Below are the code and all the weights of a small trained network. Each question names an input and a target symbol and asks about switching units off, where a switched-off unit gives its printed mean instead of its output.

import numpy as np


def w(rows, s, z=0):
    codes = np.array(rows[::2]) - 128.0
    scale = np.full(codes.shape[1], s)
    scale[-1] = z or s
    return codes * scale


def f(y):
    return y / 2 * (1 + np.tanh(0.7978845608 * (y + 0.044715 * y**3)))


def softmax(a):
    e = np.exp(a - a.max(-1, keepdims=True))
    return e / e.sum(-1, keepdims=True)


def log_softmax(a):
    a = a - a.max(-1, keepdims=True)
    return a - np.log(np.exp(a).sum(-1, keepdims=True))


def net(x, mask):
    ids = ['γηθλξσψ'.index(c) for c in x.split()]
    T = len(ids)
    res = E[ids] + P[:T]
    q, k, v = (res @ M[0].T for M in (Q, K, V))
    z = softmax(np.where(np.tri(T) > 0, q @ k.T / 3**0.5, -1e9)) @ v
    res = res + np.where(mask[0], z, O[0][:, -1]) @ O[0][:, :-1]
    y = f(res @ A[0][:, :-1].T + A[0][:, -1])
    res = res + np.where(mask[1:13], y, B[0][:, -1]) @ B[0][:, :-1]
    return log_softmax(res[-1] @ U[:, :-1].T + U[:, -1])


Q, K, V, O, A, B = {}, {}, {}, {}, {}, {}
E = w([
[61,95,84,202],'γ',
[222,136,129,119],'η',
[248,109,88,93],'θ',
[163,90,237,116],'λ',
[66,119,76,137],'ξ',
[116,171,165,84],'σ',
[93,82,51,78],'ψ',
],0.016)
P = w([
[222,35,172,162],'0',
[188,40,196,100],'1',
[163,67,188,60],'2',
[175,106,141,59],'3',
[176,145,108,53],'4',
[162,182,71,45],'5',
[136,224,31,39],'6',
[140,251,3,49],'7',
[216,226,42,128],'8',
],0.0047)
Q[0] = w([
[226,122,90,30],'h1',
[7,98,91,250],'h1',
[254,205,165,81],'h1',
],0.0082)
K[0] = w([
[47,252,101,118],'h1',
[157,59,208,217],'h1',
[159,242,12,2],'h1',
],0.0076)
V[0] = w([
[96,254,193,151],'h1',
[124,85,110,51],'h1',
[75,105,110,72],'h1',
],0.0098)
O[0] = w([
[81,168,166,1,4],'h1',
[64,87,95,161,243],'h1',
[4,91,95,123,120],'h1',
],0.011,0.0038)
A[0] = w([
[196,194,137,168,68],'n1',
[151,59,83,128,103],'n2',
[126,94,252,141,64],'n3',
[174,160,190,95,89],'n4',
[46,104,100,207,219],'n5',
[189,78,129,141,245],'n6',
[201,202,133,164,85],'n7',
[58,127,100,143,117],'n8',
[135,162,92,126,164],'n9',
[171,156,134,39,254],'n10',
[135,174,173,128,91],'n11',
[175,202,69,138,96],'n12',
],0.011,0.0065)
B[0] = w([
[167,117,35,128,167],'n1',
[128,142,140,137,179],'n2',
[252,97,139,169,133],'n3',
[212,185,72,100,150],'n4',
[92,183,57,80,188],'n5',
[71,119,171,110,249],'n6',
[159,103,73,107,175],'n7',
[156,131,94,125,140],'n8',
[113,60,162,167,150],'n9',
[121,128,183,113,209],'n10',
[208,132,98,172,126],'n11',
[131,68,100,140,164],'n12',
],0.012,0.013)
U = w([
[2,117,109,121,176],'γ',
[108,159,177,36,224],'η',
[165,182,39,49,46],'θ',
[83,88,152,152,111],'λ',
[143,212,105,137,4],'ξ',
[106,69,95,141,54],'σ',
[146,115,138,149,120],'ψ',
],0.0095,0.0045)

Each question gives the input, a string of symbols that net reads in full, and the target symbol t.
The units are the heads (3 rows each of Q, K, V and O) and the neurons (one row each of A and B). Each row of codes is followed by its name. A weight is (code - 128) times the scale printed after its matrix; where a second scale follows, it is the last column's (O, A, B and U).
mask holds one flag per unit, heads first, then neurons. A switched-off unit (its flag False) gives its mean, the last column of its rows in O or B, instead of its output. The means were averaged over made-up inputs and are rounded, as every weight is.
A unit's drop is (log p(t) with every unit on - log p(t) with that unit switched off) / (log p(t) with every unit on - log p(t) with every unit switched off).
The circuit of an input: a set's keep is (log p(t) with only the set's units on - log p(t) with every unit switched off) / (log p(t) with every unit on - log p(t) with every unit switched off). Starting from the 12 units with the biggest drops (on a tie, the unit counted first), units are removed one at a time, each time the one whose removal leaves the highest keep (on an exact tie, the one counted first), for as long as the keep stays at least 0.8.
units of the circuit, in order: the units of the circuit, biggest drop first
k most important neurons: the k neurons with the biggest drops, biggest first
drop when u is switched off: that unit's drop, to one decimal
input η η σ σ ψ λ, target γ: units of the circuit, in order : (h1)
input ψ θ θ η η θ η η θ, target σ: 2 most important neurons : (n12; n5)
input σ η η λ, target ψ: 3 most important neurons : (n3; n5; n11)
input ψ γ γ ψ ψ θ, target γ: units of the circuit, in order : (h1; n5; n6)
input η λ ψ σ γ η σ σ, target η: units of the circuit, in order : (h1; n10)
input σ ξ σ η ψ η λ, target γ: units of the circuit, in order : (h1; n5)
input ξ σ θ, target η: units of the circuit, in order : (h1; n10; n1)
input θ θ θ θ θ η, target σ: 2 most important neurons : (n5; n12)
input θ θ ξ η η σ η, target η: drop when n1 is switched off : 0.1
input γ η σ ξ η λ ξ ψ θ, target γ: drop when h1 is switched off : 0.7
input η η η η η γ ψ η σ, target γ: drop when n4 is switched off : 0.3
input γ η η η η γ σ η σ, target η: drop when n10 is switched off : 0.3
